(in the rows, 128 means zero)
Rows near named flat spaces through zero (a row that begins with a name and a colon came from that space)
z233_z243: [136 148 110 139 136 160 122 138 124 171 122 172 138 146 115 135 149  87
 114 112 163]
z298_z841: [ 98 168  88  68 168 168 151 138 118 136 180 128 105  92 106 132 134 102
 179 145  78]
z365_z186: [145 163 154 128 107 162 173 209 110 147  91 102 147 130 114 163 127 111
  92 147 135]
z233_z243: [142 163  99  78 157 120 121 117 154 101 176 167  86 138 107  83 131 137
 177 133  88]
z233_z243: [135 137 108 118 166 197 116 173 135 164 127 128 134 128  73 152 151  87
  98 132 118]
z233_z243: [147 118  95  28 153 105 148 146 189 112 175 102 102 146 121 105 155 173
 176 118  47]
z365_z186: [ 97 135 155 153 113 137 146 131  95 145 108 126 143 122 140 150 121 118
 105 131 158]
z298_z841: [140 129  96 137 125 136  97 122 160 163 149 144 146 144 146 134 155 104
 164  95 119]
z233_z243: [116 135 129  68 157 142 182 128 107 128 129 153 106 110 112 136 105 116
 109 143 147]
z233_z243: [198 157  76  96 166 149  89 156 175  97 160 149  93 139  68  83 142 120
 157 144  73]
z454_z606: [147 177 110 203  93 146  62 136 163 185 147 173 166 171 162 135 166  77
 182  80 135]
z365_z186: [110 115 186  75 161 111 132 116 176  92 155 141  96 150 119 127  91 164
 122 126  96]
z454_z606: [142  51 145  95 103  98 176 147 146 137  89  54 161 120 166 173 124 162
  93 114 131]
z365_z186: [166  97  20 156 137 129  65  79 137 160 144 152 140 123 127  93 185  98
 166  98 140]
z365_z186: [136 123 118 127 120 122 164 127  82 126  92 135 125 116 119 118 127 129
  89 145 175]
z298_z841: [106 144 177 190 113 122 104  91 106 109 122 160 128 118 149 134  79 111
 125 135 164]
z233_z243: [ 58 162 142  47 178 127 177  86 100 105 178 178  71 111 113 106  98 138
 151 148 118]
z298_z841: [152 134 113 107 159 170 127 147 141 135 134 142 123 109 100 149 110  87
 121 137 125]
z233_z243: [ 63  98 174 174  68  92 146 107 108 161 112  76 179 125 215 175 131 149
 140  97 145]
z454_z606: [146 122 109 124 107  99 133 110 137 123 135 127 133 120 165 122 124 131
 165 118 128]
z298_z841: [ 91  87 106  87 168 101 160  49  71  99 124 163  86  99 107  87 114 152
  93 148 177]
z454_z606: [118  99 149 175 117 124 108 118 113 131  98 114 144 134 126 133 132 138
  87 126 155]
z454_z606: [116 111 149 141 114 145 135 149 137 169 111 109 163 137 148 173 136 113
 108 106 141]
z298_z841: [186 122 120 134 119 139 110 188 162 111 113  76 138 132 103 132 138 139
 120 141  84]
z365_z186: [188  75  92  91 150  89 109  86 174 104 130 162 107 147 121  90 127 149
 123 110 141]
z298_z841: [145 121  60  64 168 133 129 124 142 114 164 119  99 110  95  97 153 137
 162 138  79]
z365_z186: [110 137 127 117 137 123 155 114  84 110 120 139 107 111 112 108 119 137
 111 152 148]
z298_z841: [167 140 144 126 135 119 108 133 155  78 136 136 104 126 112 110  91 136
 137 148 105]
z365_z186: [170 159 170 127 123 170 142 200 163 158 104 151 147 160 116 173 110  87
  92 120 145]
z365_z186: [107 167 194 103 143 175 162 194 137 143 121 131 127 147 100 171 107 113
  88 139 119]
z298_z841: [100 128 136 127 125 140 152 135 103 151 117 122 139 123 132 147 134 121
 110 127 146]
z454_z606: [132 153 124 122 115 143 150 147 126 146 134 127 141 111 150 155 117  98
 154 127 126]
z233_z243: [184 171  96 163 131 116  58 114 155  81 157 170  97 142 103  64 127 126
 177 140 100]
z454_z606: [104  83 119  92 164 100 120  69 129  89 151 126  95 110 117  99 115 165
 131 136 112]
z233_z243: [175  64 139 162  90  66 107 119 147  90  85  80 141 146 146 104 133 189
  98 124 134]
z454_z606: [134  84 123 135 108  87 138  91 114 102 113  98 133  97 162 126 106 150
 132 133 141]
z454_z606: [133  84 152 218  43 106 135 122 108 175  70  82 210 108 225 198 115 102
 119  96 192]
z365_z186: [150  96  93 185  84  77  77  72 143 120 137 112 152 116 192 112 135 136
 189 102 126]
z298_z841: [100 129 144 164  99 151 143 165 102 174  99  87 170 129 143 169 154 117
 104 120 141]
z454_z606: [161 174  98 130 142 162  91 160 159 124 162 135 119 128 101 118 137 100
 173 136  77]
[ 86  67 178 183 110 109 103 118 113 110  96  48 151 120 135 146 127 177
  81 135 119] : z233_z243
[ 79 137 174 152  98 107 157 126  87 126 108 111 135 132 152 133 124 155
 110 134 148] : z298_z841
[146 158  62 152 128 188  99 179 129 185 137 108 158 124 105 143 190  78
 153 119 101] : z365_z186
[ 66 135 119 117 156 158 142 126  83 147 136 118 120 113  98 129 153 127
 110 141 124] : z365_z186
[ 72 127 161 207  59 124 129 139 106 215  96 109 201 167 199 176 178 119
 119  75 174] : z298_z841
[167 103 103 185  96 101  86  82 143 143 117 159 155 132 175 125 125 104
 149  95 173] : z365_z186
[121 107 105  88 155 155 153 161 119 152 114 102 128 133  86 133 168 137
  86 132 121] : z365_z186
[121  94 142 130 112 101 127 119 143 122 124  94 140 131 154 136 129 157
 130 116 116] : z365_z186
[144 138 120 190  90 112  96 112 126 142 119 143 151 140 162 122 138 114
 149 109 153] : z454_z606
[118 130 170 195  93 115 105 117 118 128 107 130 149 138 157 139 112 127
 117 121 157] : z298_z841
[ 71 126 149 146 123 119 134  91 101 163 124 165 136 152 150 130 143 128
 111 103 176] : z233_z243
[157  94 138 173  79 113 111 161 148 122 103  37 172 110 165 163 127 144
 137 127  95] : z233_z243
[123 154 157 169 100 144 116 157 137 150 124 117 155 138 150 159 126 108
 139 118 123] : z298_z841
[127 137 136 138 112 123 142 125 114 125 123 126 134 110 150 140 107 117
 138 134 139] : z233_z243
[121 208  98 140 146 184  98 131 130 140 188 165 120  90 125 141 108  52
 212 139  91] : z454_z606
[154 122 157  89 145 142 141 170 174 132 122 131 126 157 108 148 120 131
  99 121 115] : z365_z186
[136  60 125 182  80  80 115  76 117 117 101  79 165  88 198 149 104 138
 140 116 154] : z454_z606
[118 153 155 174 102 147 117 158 123 141 120 104 153 125 142 157 123 111
 134 130 119] : z298_z841

Rows near named flat spaces through zero (a row that begins with a name and a colon came from that space)
z681_z361: [151 133 122 102 133 136 136 163 160 133 131 108 100 131 118 160 109 129
 155 156 122]
z272_z145: [162 122 113 130 119 211 126  65 188  75 150 110 157 117  93 162 165 121
 125 135 140]
z272_z145: [140 124 125 124 118 158 103 127 147 107 154 115 131 131 127 136 140 126
 106 112  93]
z941_z42: [108 119 158 188 169 114 140 107 143 132 172 146 159 126 112  83 136 218
 121 113  90]
z777_z848: [107 155 115 148 145  80 112 134 111 106 130 140 147 126 112  88 174 173
  76 101 162]
z681_z361: [148 136  86  58  83 136 145 126 106 117 149 138  83  93 133 172 169  86
 141 130 153]
z777_z848: [121 136 123 121 115 127 105 172 125 147  75 102 141 131 105 138  84 129
 183 129 100]
z681_z361: [118 149 100 136  98  95 103 124 116  90 116 151 100 120 146  87 142 113
  92  88 119]
z272_z145: [119 128 128 113 136  97 157 122  88 157  92 149 129 118 131 132 123 113
 155 158 189]
z272_z145: [138  99 140  88 122 167  90 112 102 111 189 130 113 126 155 141 155  97
  72 144  84]
z681_z361: [ 69  97 138 175 137 158 108 120  73 151 124 109 227 113  81 107 134 153
 100  92 118]
z941_z42: [152  80 152 189 161 204 127  23 171  99 141 157 209 124 119 121 140 138
 107 136 132]
z272_z145: [148 128 144  99 134 157 143 114 152 123 121 105  92 148 135 159 107  85
 147 194 154]
z777_z848: [116 130 149 191 143 137 170   7 146  75 168 159 130 145 159  78 187 112
  41 114 203]
z777_z848: [138 123 132 107 160 149 110 175 138 145 104  85 156 147  97 166 110 121
 122 173 159]
z272_z145: [131 139 139 122 148  97 109 145 109 142 112 134 155 145 134 125 145 148
 118 127 151]
z941_z42: [118 128 116 138 127 145 115 179 141 133 142  88 146 136 107 139 125 133
  93  93 110]
z272_z145: [129 146 128 115 132  60 139 226 116 187  91 118 102 158 163 138  85 115
 138 107 140]
z681_z361: [ 76 129 122 160 113 105 166 109  65 166 102 137 187 106 107 112 150 140
 144  77 180]
z941_z42: [164 132 157  75 117 170 139  12 116 104 156 147 141 130 146 169 210 112
 160 175 183]
z941_z42: [130 141 130 123 117 127 152 104 125 137 134 130 148 122 119 144 161 150
 163 110 151]
z272_z145: [180 109 125 152 136 187 171  60 194 115 136 142 171 128 131 170 151 110
 133 118 182]
z941_z42: [180 171 123 117 118 127  89  88 185  69 119 138 138 144 128 131 182 165
 150 115 126]
z777_z848: [118 137 112 122  93 141 110  82 101  99 120 137 150 110 120 120 170 115
 124 100 139]
z681_z361: [119  98 143 131 126 171 140  92 105 149 148 127 174 113 115 148 141 130
 145 125 121]
z777_z848: [133 119 114 151 169 116 123 156 163 110 143 140 110 115 106 105 105 165
  99 155 110]
z777_z848: [133 123 132 109 117 177 118 125 137 123 133  90 139 137 114 161 130 102
 130 141 126]
z681_z361: [ 98 109 123 109 101 157 109  97  56 132 144 127 173 105 118 136 174 104
 100 105 137]
z272_z145: [107 119 109 194 125 115 154 130 144 129 163 152 150 102 119  91 135 178
 104  45  93]
z681_z361: [ 92 135 110 155 103 152 139 160 126 155  92  80 188 110  61 143 109 156
 187  82 116]
z941_z42: [180  94 128 119 110 146 134  88 173  93 182 188  28 120 213 116  96  71
 104 140  50]
z777_z848: [129 114  97  96 115 123 113 136  87 133 101 155 134  87 113 138 126 113
 149 144 132]
z777_z848: [141 125 106 164 157 146 111  47 159  41 175 169 148 105 109  87 204 158
  30 128 165]
z941_z42: [130 135 151 132 124 107 153 102 133 136 147 150  97 130 152 113 123 154
 174 132  98]
z941_z42: [133 135  82 122  84 112 182 145 120 157 103 145 127  94 128 157 131 104
 172  71 166]
z272_z145: [136 142 134 141 116 130 110 142 162 120 103 111 121 148 133 122  97 130
 154 114  90]
z777_z848: [118 147 146 211 151 113 137  44 164  82  98 152 160 154 136  64 144 144
  91 110 182]
z272_z145: [148 138 158  57 139 172  26  86 103  74 127 100 153 153 112 146 183 122
 109 210 122]
z777_z848: [105 113 133 114 104 103 187 106  74 161 165 162  75 110 177 122 133  88
 124 118 143]
z681_z361: [166 149 123 148  97 154 182  67 204 114 111 136 126 122 121 152 127 144
 229 106 133]
z681_z361: [145  99 139 156 183 133 113 104 152  99 164 163 127 129 140  98 130 144
  54 164 125]
z681_z361: [109 158 113 140 129  99  98 191 138 120  90  93 125 145 104 109 105 140
 115 114 123]
[ 91 106 142 134 127  91 148 117  65 156 135 168  98 109 158  90 104 118
 131 139 110] : z272_z145
[132  99 135 164 167 148 108  93 139 103 142 152 162 122 120 102 134 144
  76 145 128] : z941_z42
[147 162 124 161 143 137 139 145 212 108 107  87 143 156  92 138 120 164
 149 119 148] : z272_z145
[100 139 131 171 149 105 146 121 137 121 137 131 137 121 100  90 132 183
 124 120 131] : z272_z145
[124 131 147 141 121 111 153 103 119 146 116 142 126 143 160 120 123 113
 144 116 146] : z777_z848
[ 88 125 118 141 115  59 177 137  75 157 136 177  70  98 159  83 106 125
 133 110 125] : z777_z848
[128 107 145 126 120 185 127  37 102 115 150 135 193 119 120 146 189 118
 119 126 160] : z681_z361
[110 156 150 139 143 103  98 134 114 123  92 102 154 170 129 108 140 130
  99 130 167] : z681_z361
[121 109 115 101 100 106 148 146  82 169 101 160  97  95 147 136  85  98
 190 134 105] : z777_z848
[ 92 122 130 126 103 100 153  62  33 144 132 174 157 107 157 108 190 101
 101  92 192] : z681_z361
[133 134 144 144 142 161 105  89 165  86 148 111 142 139 105 117 147 158
 117 146 110] : z272_z145
[143  93 122 123 118 179 149  79 141 111 155 147 101 103 138 141 115  86
 128 157 114] : z777_z848
[105 131 103  95 126  96 110 210  79 166  80 113 131 108  95 140  95 130
 159 145 130] : z777_z848
[103 110 118  72 108 128  68  99  21 117 138 159 153  87 122 119 183 117
 103 144 118] : z272_z145
[102 115 135  93 126 157 124 112 103 104 177 109  68 112 116 123 126 106
 106 193 102] : z272_z145
[157 127 134 135 112 163  96 101 164 105 113 125 152 142 137 136 126 119
 144 110  94] : z272_z145
[170 166 127 125 134 159 106 130 207  97  81  79 158 165  93 164 132 138
 164 144 160] : z272_z145
[118 112 121 136 123 161  94 136 128 114 139 113 150 117 106 124 122 132
 109 116  82] : z681_z361
[133 145 172 114 113 170 112 100 145 133  92  73 150 171 122 157 113 114
 197 157 120] : z941_z42
[160 127 164 116 120 183 136  53 148 115 166 113 158 166 163 167 190  95
 102 118 167] : z777_z848

Rows near named flat spaces through zero (a row that begins with a name and a colon came from that space)
z602z696: [100 100 107  91 123 220 148 173 133 123 138 125 101 133  98  99 135 135
 110 113 154]
z860z324: [ 95  98 142 116 139 159 138 166 115 112 138 147  91 128 111 154 164  88
 108 131 168]
z860z324: [155 139 118 112 155 124  89  90 178  91 118 136 136 164 110  95 125 113
 156 209 101]
z602z696: [116 109 125 138 112 161 146 146 127 108  96 133 112 127 136 129 120 108
 129 131 132]
z378z90: [140 169 152 134 174  50  87  99 171 148 133 130 125 114 129 134 142 112
 155 120  83]
z959z423: [111 105 138 125 149 109 160 134 143 154 175  84  85  85 108 100 110 113
 159  60 113]
z378z90: [103 111 144 128 161 116 142 163 124 107 127 140 102 101 140 111 119 101
 135  64 114]
z860z324: [ 92 165 108  88  60 242 126 125 156 176 117  81 126 142 133 133 102 126
 136 134 135]
z860z324: [140  78 128 172  95 115 184 111  82 137 166  98 176 142 140 135 103 166
 102 141 183]
z378z90: [132 122 117 103 152 122 116 139 116  62 126 143 131 133 140  86  95 100
 145 127 105]
z378z90: [138 143 130 103 158  77  92 134 101  93 156 151 129 126 123 144 145  90
 124 144 128]
z378z90: [121 167 111 128 165  76 100 205 135  88 116 129 123  69 160 128 104  34
 130  53  77]
z602z696: [105 120 140 124 141 135 140 130 147 105 111 118 103 113 149  93  86  94
 168  89  93]
z378z90: [141 152 116 110 111 116 100 136  82 120 138 149 148 137 128 171 154 123
  98 159 153]
z959z423: [126 142 146 140 168  63 113 137 129 132 156 133 147 113 141 140 136 112
 118  97 124]
z602z696: [162 105 103 158 129 102 137 149 107 102 139 133 162 134 119 137 138 128
  91 164 155]
z860z324: [112 179 105  84 112 188  96 149 139 124  93 137 144 134 153 102 102 139
 128  99  96]
z602z696: [115 150 140  96 166 127 109 125 151 200 198 120 146 133  96 115 168 199
  99  83 146]
z959z423: [ 94 123 176 173  63 164 168  35 167 211 139  59 169 176 163 168  95 150
 147 183 174]
z378z90: [142 134 117  74 127 124  89 110  76  55 148 157 138 164 126 131 124  94
 134 201 142]
z959z423: [127 134 135 132 130 100 130 119 134 141 147 104 116 110 127 137 120 103
 147 117 119]
z959z423: [ 78 159 180 150 123 130 129 115 154 214 134 116 148 130 160 179 149 148
 110  83 151]
z602z696: [118 119 133 137 111 145 145 121 128 123 109 120 121 128 143 124 106 119
 143 124 123]
z959z423: [119 111 121 118  89 166 153 130 121 148 129 101  71 107 100 146 135 106
 147 132 137]
z959z423: [111 168 154 142 149  87 114 104 184 163 126  94 131 106 157 120  96 102
 168  84  78]
z860z324: [137  81 109 130 128 149 146 144 109  55 124 137 131 149 124 108 110  92
 123 179 150]
z602z696: [107 124 134 136  61 184 156 102 126 164 114  92 117 138 137 163 114 119
 140 156 153]
z959z423: [140 147 122 111 120 109 110 123  95 129 145 135 143 130 129 143 135 138
 118 133 134]
z378z90: [166 145  86 146 101 131 122 136 132 146 129 110 174 133 119 134 129 157
  96 159 137]
z602z696: [141 124 113 107 149 133 115 145 114 106 133 156 131 135 111 106 144 154
 111 127 128]
z860z324: [ 96 170 145 149  69 171 144 115 154 255 125  83 141 116 142 182 143 178
 109  84 148]
z959z423: [146 134 107 117 178 128 107 146 156  73  95 163 155 138 141  45  98 159
 133 103  75]
z378z90: [149 134 123 117 183  65 100 140 124  81 148 149 141 120 128  97 121 110
 133 116 100]
z860z324: [136  99 130 151 152 113 134 148 110  86 120 164 155 146 137 125 138 133
  96 144 150]
z602z696: [176 147 115 117 134  69 108  80 100 167 208 112 197 151 105 122 140 215
 102 153 151]
z860z324: [109 153 134 145 100 142 139 148 127 186 107 119 127 101 147 159 135 149
 112  69 127]
z959z423: [115  95 156 170 156 114 158 102 168 133 146 107 169 153 148  96  99 144
 130 129 140]
z860z324: [155  85  93 174  93 152 166 140 108  68  93 124 180 153 155 106  79 128
 108 177 147]
z378z90: [ 89 122 154 143 165 103 144 180 139 133 122 132  87  76 145 131 128  82
 135  29 106]
z602z696: [124 125 120 117 117 174 123 152 117 138 112 160 120 142 107 149 175 158
  91 144 158]
[114 115 132  84 160 115 110 138 108  46 147 141 100 129 131 106 103  46
 159 141 116] : z378z90
[108 112 112 128  85 180 154 165 108 133 131 105 113 118 124 160 129  92
 108 132 166] : z378z90
[137 124 129 118 147 113 119 122 113 102 130 151 139 138 132 106 124 146
 128 127 121] : z378z90
[111  99 137 187  77 156 176 130 133 133  86 101 127 126 159 164 103  89
 130 147 151] : z602z696
[116 126 168 185 106  91 164  73 143 174 124  86 161 127 179 136  79 147
 155 102 120] : z602z696
[148  84 139 171 184  67 135 161  95  61 116 194 158 139 140 125 153 134
  85 134 148] : z860z324
[137 133 120 127 147 103 116 141 135 125 151 122 132 119 115 132 138 108
 121 132 129] : z602z696
[133 129 136 131 181  69 114 156 111 113 161 154 154 119 132 124 145 134
  99  91 133] : z959z423
[122 153 138 155 162  90 124 157 156 144  95 140 132  89 158 108 117 139
 131  37  77] : z378z90
[120 136 154 137 156  94 133  85 148 155 172 103 193 148 160  83  83 183
 136  90 120] : z959z423
[120 110 134 133 131  97 150 162 102 124 127 125  56  68 114 149 139  77
 149  73 113] : z860z324
[122 152 115 114 119 155  93 174 139 146 118 148  88 119  87 207 211  71
  90 176 161] : z602z696
[113 124 141 126 109 124 157  77 139 144 158  64 137 125 154  88  51 126
 182 100 106] : z602z696
[135 182 128  71 171 119  64  99 138 117 146 161 186 170 142  77 119 188
 125 126  99] : z860z324
[135 124 141 178 149  81 134 143 142 147 131 131 155 120 137 156 150 127
  98 121 143] : z602z696
[141 118 115 124 138 132 129 113 153 102 131 112 133 139 122  87  99 119
 151 151 109] : z378z90
[133 112 135 143  86 130 149  78 119 144 151  88 141 150 129 152 110 121
 142 187 159] : z959z423
[ 98 126 182 140 126 147 143  63 177 182  97 123  93 140 136 121 128 167
 176 115 106] : z378z90
[106 119 135 106 119 152 155 126 120 173 165  99 102 108 113 110 121 162
 138  68 133] : z959z423
[123  83 142 120 166 113 133 142 101  80 160 159 121 145 111 127 153 108
 110 153 165] : z860z324

Rows near named flat spaces through zero (a row that begins with a name and a colon came from that space)
z152z398: [134 124 114 106 111 133 110 135 124 120 177 130 124  80 162 131 143 126
 121 118 136]
z152z398: [137 147  85 113 144 142  77 151  80 101 172 135 106 100 127 154 147 128
 139 121 157]
z969z901: [129 172 133 120 126 190 107 150 140 124 229 143 188 113  60 125  90  92
 201 110 103]
z981z546: [137 149 137 127 149 142 141 172  84 146 144 114 110 205 111  85 129 133
 158 139  87]
z152z398: [110 114  86  58 127 129 135 146 100 150 156 149  74 135 123  36 143 131
 145 129 151]
z231z201: [110 169 176 229 110 135 126  98 152 111 109  35 121 226  66 174  98 151
  96 117 115]
z969z901: [132 131  85 126 133 129 100 128  95  87 176 110 127 100 129 125 133 127
 124 120 137]
z231z201: [119 133 176 154 114 134 150 133 161 154 127 106 110 173  88 175 128 182
 135 165 142]
z969z901: [132 163  94  83 168 148  95 145 129 111 126 165 162  60 129 126 105  77
 126 129 133]
z152z398: [125 122  66  88 142 133 105 146  73 112 181 144  98 115  97  93 142 138
 166 128 162]
z152z398: [128  96  57  86 153 102 139 123  87  93 144 130 129  93 143  48 130 123
 123 140 126]
z231z201: [136 129  83 125 161 125 111 112 110  81 125 141 178  82 129 114 107  88
 127 118 115]
z969z901: [123 158  92 121 123 135  95 117 137  91 168 107 160  62  99 130  95  96
 117  99 144]
z231z201: [128 141 132 194 149 115 137  97 131  91  86  88 173 164  77 149  89 122
 121 127 106]
z231z201: [134 181 138 193 138 154  67  98 135 103  79 146 186 125  84 205  90  53
 142  53 130]
z981z546: [138 113 160 139  81  97 144 135 131 168 111 109  96 136 154 146 150 153
 119 102 138]
z981z546: [140 131 151 143  92 114 144 152 116 146 168  80 110 150 130 126 136 157
 132 117 112]
z152z398: [117 162 124 123 149 147 131 137 143 107 155  88 140 135 117  97  99 121
  98 155 100]
z231z201: [147 128 174 141 101  76 166 162 117 193  59 103  88 170 128 150 140 166
 127 118 134]
z981z546: [101  90 106 131 106 119 146  94  98 131 130 108  69 208 134  24 148 133
 122 100 122]
z969z901: [145 125 115 109  91  67 138 154  95 158 105  89  84 103 155 108 141 140
 102  86 148]
z231z201: [152 129 169  99  71  61 172 183 153 182 131  52  83  72 186 158 146 198
  64 152 141]
z969z901: [129 117 106  87 144 143 128 143 118 129 162 167 136 102 126 106 134 126
 161 148 132]
z969z901: [ 96 134 106 107 118 173  93  95 163 108 179 154 131  94 103 121 119 106
 134 118 163]
z969z901: [106 131 164 153 135 146 123 108 155 142  75 135  87 191 141 155 145 141
  96 147 140]
z981z546: [122 147 190 175 115 146 113 118 167 152  82 128 109 168 132 216 140 143
 108 131 144]
z231z201: [127 107  94  71 142 129 134 151 112 125 172 148 106  93 146  98 149 155
 135 171 146]
z969z901: [131 135 109 141  88 123 112 114 124 107 187  92 150  91 107 118 110 110
 136  73 130]
z981z546: [110 108 113 102 113 119 138 125 107 147 126 120  63 170 153  53 152 136
 111 117 134]
z231z201: [106 118 129 101  95 135 131 124 158 131 183  96  79 112 159 108 148 164
  84 152 150]
z152z398: [117 150 156 175 129 139 104 101 156 126  76 127 128 151 103 197 119 123
 112 116 151]
z231z201: [153 135 124 155 135  72 157 149  88 123  88  62 130 152 130 112 115 143
 103 123  96]
z152z398: [141 134 129 117 137 135 139 154 123 109 182  95 140 114 174 108 131 138
 101 161  83]
z981z546: [140 105  98  43 106  77 147 164 114 165 121 134  83  50 192  78 153 139
  97 126 155]
z152z398: [129 106  84  90  96  98 128  91 154 114 133 148 186   6 140  85  97  68
 122  65 141]
z152z398: [133 128 120  89 103 136 118 146 130 138 183 133 120  80 165 109 140 119
 125 113 129]
z969z901: [118 126 133 146 134 126 130 114 139 118 112 112 117 147 122 144 129 147
 108 147 137]
z231z201: [158 191 134 173 154 173  82 152 102  85 182 112 204 123 120 167  97  70
 151  95  64]
z981z546: [128 120 121 121 107 143  88 119 129 129 151 165 113  87 141 178 154 125
 142 103 173]
z981z546: [125 176 131 112 181 183 102 154 131 129 128 176 156 141  87 144 106  93
 165 151 119]
z969z901: [165 139 150 147 107 112 148 162  98 149 150 109 169 136 124 118 114 110
 170  85  75]
z152z398: [120 170 188 148 102 161 117 135 183 154 138 110 129 140 128 173 116 121
 109 121 120]
[145  92  77 153 117  64 137 104  90  73 136  68 140  82 148 121 131 152
  92 117 131] : z969z901
[121 135 115 120 124 132 149 141 109 123 179  86 122 166 105  50 113 132
 137 129  95] : z981z546
[ 89  92  75  98 128 122 131  50 172  94 103 160 157  69 114  59  98  82
 106 109 157] : z981z546
[126 133 141 139 149 129 123 113 158 122  74 148 148 111 133 174 120 120
 107 147 137] : z981z546
[158 111 121  88  97  60 172 175 107 154 141  77 111  73 179  96 139 164
  99 134 116] : z981z546
[133 155 157 158 119 161 118 134 136 139 156 140 167 154  68 156 105 108
 188 101 113] : z981z546
[129 159 112 106 148 140 106 150 121 123 135 131 127 106 117 133 118 115
 125 133 138] : z969z901
[143 143 113 113 145 159 105 148 107 109 180 150 162 103 151 116 127  92
 150 119  94] : z231z201
[127 113 149 161 133 137 153 106 130 127 114 132 159 185 125  93 117 109
 147 119  78] : z231z201
[152 125 124 142  92 136  89 145 104 114 214 124 129  78 137 204 158 152
 158 104 153] : z981z546
[126 111 137  96  97 121 125 113 167 153 110 166 133  61 174 135 136 102
 112  99 149] : z231z201
[162  86 104 132 109  81 141 140  70 126 140 126 129 106 156 125 156 146
 155 102 124] : z981z546
[136 157  81 112 161 124  91 125 120  83 114 130 167  51 140 136 102  78
  96 114 132] : z969z901
[107 147 144 122 135 170  88 114 162 140 103 179 110 127 125 178 137 109
 125 127 168] : z981z546
[117 151 126 129 159 157 120 123 144 113 126 140 154 137  98 125 103 107
 134 146 117] : z981z546
[135 119 119  91 135 102 145 159 101 152 104 125  84 134 170  90 151 142
 106 143 127] : z981z546
[132 135 100 132 160 146 118 128 118  82 172 126 169 106 103 135 112 127
 145 156 116] : z969z901
